[ 0.44  0.09 -0.43  0.59  1.00 -0.23 -0.87 -1.55  1.33  4.39 -0.11  0.50
 -0.53  0.12 -3.20 -2.21 -0.60 -1.36 -1.43 -0.74  0.07 -1.09 -1.07 -0.81
 -0.41  0.06  1.04  0.02  0.80  1.63 -2.07  2.08  0.88 -0.57  0.49  0.00
 -3.56  0.45 -0.77  1.32 -2.22 -2.04 -0.72 -0.70  0.37 -0.19  0.45  0.07
 -0.81  1.42  0.02 -0.25  0.93  0.22 -0.46  0.07 -1.45  0.28  0.03  2.20
  0.31 -1.12 -1.09 -1.81  0.73]
Tozu
[ 0.76 -1.09 -2.37 -0.32 -0.13 -0.99  0.77 -1.70  1.72  0.56  0.74  1.06
  0.76  1.46 -5.94 -1.03 -0.13 -1.05  0.54 -0.59 -3.52  0.50  2.19  0.07
 -1.69 -1.00 -1.70 -0.21  2.06 -3.10 -3.10 -0.16  0.48 -0.77 -2.11  0.14
  0.52  1.47 -1.55  1.12  0.67 -0.97  0.26 -1.92  0.44  2.06 -0.89  0.49
  0.18  2.70  0.57  0.24 -2.29 -1.19 -0.84 -1.07 -1.44 -0.47 -0.48  0.53
  0.20 -0.35 -0.03 -0.93 -0.17]
kefa
[ 0.18 -2.10  1.12  0.07 -0.18 -1.32  2.57 -0.07  0.46  1.27 -1.40  1.58
  1.07  2.09 -1.09 -0.79  0.19 -4.11  2.58  1.92 -0.50  1.01  5.75  0.94
  0.06  1.95 -3.16 -2.22  0.18 -4.26 -1.22 -2.29 -0.89  0.70 -2.69 -1.48
 -0.46  2.73 -0.54  0.65  0.48  1.17 -0.13 -0.20 -0.56  1.46 -1.00  1.34
 -0.84 -0.69 -0.49  1.35 -0.92 -0.87  1.80 -1.49  1.13 -0.95 -1.37  0.73
 -1.10  0.39 -2.02 -2.57 -1.96]
kefa
[ 0.47 -1.01 -3.07  0.65  0.77 -1.19  0.51 -0.47  0.29  0.61  0.88 -0.32
  0.73  1.25 -3.47 -0.84 -0.10 -0.97  0.80  0.14  0.02  2.47  2.56  0.73
 -0.36  5.62 -2.12 -0.79  0.34 -3.19 -0.35 -0.33 -0.74  0.74 -0.62  0.83
 -0.79  0.77  0.26  0.30  0.11 -2.10 -0.83 -0.52  0.42  1.04  0.21  1.07
 -0.86  0.56 -0.24  0.60 -1.93 -0.82 -1.25 -1.10 -0.43 -0.17  0.33  0.01
  0.67 -0.80  0.27 -0.82 -0.74]
kefa
[-0.32 -0.53  0.34  0.37  1.70  0.34 -1.09  0.72 -1.43  0.16 -0.21  0.47
  1.92 -1.75 -0.79 -1.06 -0.63  1.98 -1.45  0.34  0.73  0.03 -2.93 -1.39
  0.69  0.29  0.76  0.86 -3.84 -2.23 -1.14 -3.17 -0.94 -0.16  0.84  0.68
 -1.29 -0.42 -1.40 -1.31  2.62 -2.28  0.28  0.45 -2.65 -1.50  0.71 -4.10
 -0.96  0.51 -0.09 -1.60 -3.40  1.05 -0.10 -2.33 -1.76 -0.13  0.88  0.22
 -1.85 -1.77  0.20  0.33  3.66]
Tozu
[ 0.27 -1.13 -0.16 -0.86  1.75  0.27  0.31 -0.51  0.57  5.42  0.43  0.64
  1.76 -0.07 -3.00 -1.65 -1.28 -2.33 -0.43  0.42 -1.37 -0.26  0.63  0.22
 -0.67  1.44 -2.35 -0.97 -1.35 -0.98 -1.93 -1.41  1.69 -0.54 -0.46  0.67
 -1.86  0.01 -1.03 -0.14 -0.74 -0.65  0.82  0.03 -2.01 -1.15 -1.02 -0.73
  0.01  0.54 -0.58  1.46 -1.38 -0.22  0.28 -1.71 -1.46  0.44  0.41  1.59
 -0.70 -2.38 -0.75 -4.05  1.27]
Tozu
[ 0.63  0.43  3.83 -0.90 -0.05  1.24 -2.03  0.16 -0.14 -2.20  1.29 -0.91
 -0.87  1.40  0.72  0.60  0.17  1.01 -1.40 -0.20 -0.74 -0.07 -3.21 -0.59
  1.01  0.41  0.18  0.96 -4.05 -2.66  0.46 -2.57  2.00 -0.57  2.54 -1.21
  0.50 -2.01 -0.55 -1.25  1.10 -0.52  0.58  0.55 -2.46 -0.90 -1.54 -2.85
  0.39 -0.62  0.48 -3.42 -0.37  3.23 -0.59 -0.47 -2.52 -1.11  0.01 -0.20
 -0.77  0.01 -0.76  0.63  1.98]
Tozu
[-0.24 -0.85 -1.06 -0.07  0.02 -0.41 -1.00 -2.25  0.25  6.29 -0.53  1.22
 -1.09 -0.37 -2.99 -1.95 -0.22 -0.54 -0.57 -0.94 -0.24  0.88 -1.54  0.02
 -0.97 -0.40  0.60 -0.21  2.00  2.87 -0.86  1.73  1.58 -0.19  0.32  0.20
 -1.77 -0.82 -1.03  1.00 -1.98 -2.02 -0.95 -0.15  1.01  0.95 -0.10  1.36
 -0.50  2.31  0.41  0.75  2.73  0.21 -0.77  0.67  0.07  1.63 -0.22  2.57
  1.58 -0.68 -1.22 -0.84 -1.66]
Tozu
[-0.56  0.17 -0.29 -0.04  0.09  1.20 -1.11  0.60 -0.81 -0.54 -0.75 -0.47
  0.10 -1.36  0.23 -1.18 -0.01  3.04 -1.63 -0.73 -0.35 -0.81 -2.93 -2.38
 -0.92 -0.41  2.37  0.43 -2.19  0.29 -0.07 -1.37  0.30  0.27  1.23 -0.06
 -2.13  1.20 -1.39  0.41  1.60 -1.78  1.40 -0.10 -0.45 -0.66  1.02 -2.68
 -0.03  0.94  0.05 -1.86 -1.77  0.42  0.39 -0.59 -2.32  1.08  0.82 -0.60
 -0.09  0.46  0.00  0.71  1.48]
Tozu
[ 0.33 -1.19 -3.91  0.60  0.99 -1.03  0.69 -0.91  0.22 -0.38  2.18  1.01
  1.13  2.51 -2.75 -0.29  1.15 -1.06  0.86  0.68 -0.27  0.48  2.76  0.88
 -1.11 -0.33 -0.82 -0.10  2.37 -1.77 -0.22  0.36 -0.77  0.14 -1.90  0.50
 -0.57  1.00  0.31  0.57 -2.76 -1.02  0.88 -0.50  1.67  0.63  0.75  2.34
  0.56 -0.22 -0.69  1.93 -0.52 -1.26  0.02 -0.29  0.68  0.77 -0.28 -0.36
  0.42 -0.09  0.16  0.15 -2.10]
kefa
[-0.33 -0.52  4.07 -2.64 -0.17  0.35 -0.14  3.10  0.10 -1.52  2.21 -0.76
  0.51  0.12  0.76  0.79 -1.11  0.51 -0.96  0.63 -0.37  0.65 -2.41  1.00
  2.43  1.05 -1.53  0.03 -6.10 -2.50  0.44 -2.33  1.18 -1.61  1.35  0.09
  0.66 -1.81 -0.82 -2.06  0.21  1.38  1.13  0.95 -3.25 -1.50 -2.37 -1.77
 -0.22 -1.14 -0.74 -2.01 -0.93  1.33 -0.47 -1.32 -0.45  0.41 -0.02 -0.97
 -1.89 -0.08  0.18  0.11  2.14]
Tozu
[-0.63  0.57  4.44 -1.04 -1.41  0.85 -1.07  2.20 -0.62 -2.46  1.15 -0.95
  0.31 -2.13  0.92  2.33 -0.32  1.00 -1.61 -0.74 -0.64  1.85 -2.16  0.00
  1.85  0.99 -0.68  0.98 -4.23 -2.13  1.09 -3.29  0.75 -1.07 -1.28 -0.02
 -2.12 -1.72 -0.34 -1.76  0.34  1.04  1.70  0.10 -2.09  0.08  0.05 -2.70
  0.21 -0.82 -2.35 -3.21 -0.16  1.64  0.03 -0.65 -0.28 -0.05 -1.05 -0.41
 -1.53  1.10 -0.91  0.87  1.17]
Tozu
[-1.12 -1.15  1.69  0.14 -1.41 -0.26  2.16 -0.42  0.55  2.33  1.68  1.72
  0.31  0.04 -1.00 -1.20 -1.17 -3.61  1.73  0.34  0.46  1.78  5.17  0.48
 -0.48  0.28 -0.51  0.51  2.56 -2.83 -0.19  0.02  1.11  1.73  0.27 -0.85
  2.07  0.79  0.15  1.69  0.16  0.20 -2.62 -0.59  1.08  3.21 -0.71  0.64
 -0.58  0.34  0.96  0.79  0.93 -1.14  0.05 -0.87  0.10 -1.11  0.39  2.31
 -0.73  1.75 -2.67 -1.67  0.10]
kefa
[ 0.24  0.95 -0.41 -0.04  0.43  1.95 -0.40  0.47 -0.84 -6.85  0.97 -0.78
  1.75 -0.47  0.28 -0.25  0.91  1.95  0.88 -0.46  0.26  0.89 -1.00  0.93
  1.03  1.02 -3.51  0.57 -1.94 -3.93  0.89 -0.18  1.15 -0.16 -0.56  0.17
 -0.89  0.65  0.54 -1.36  1.06  0.19  0.61 -0.31 -5.05 -2.66 -0.62 -1.99
  2.47  0.33  1.14 -2.78 -2.86  0.43  0.66 -0.10 -1.63 -0.94 -0.14 -2.81
 -0.21 -1.30  0.14 -0.38  1.08]
kefa
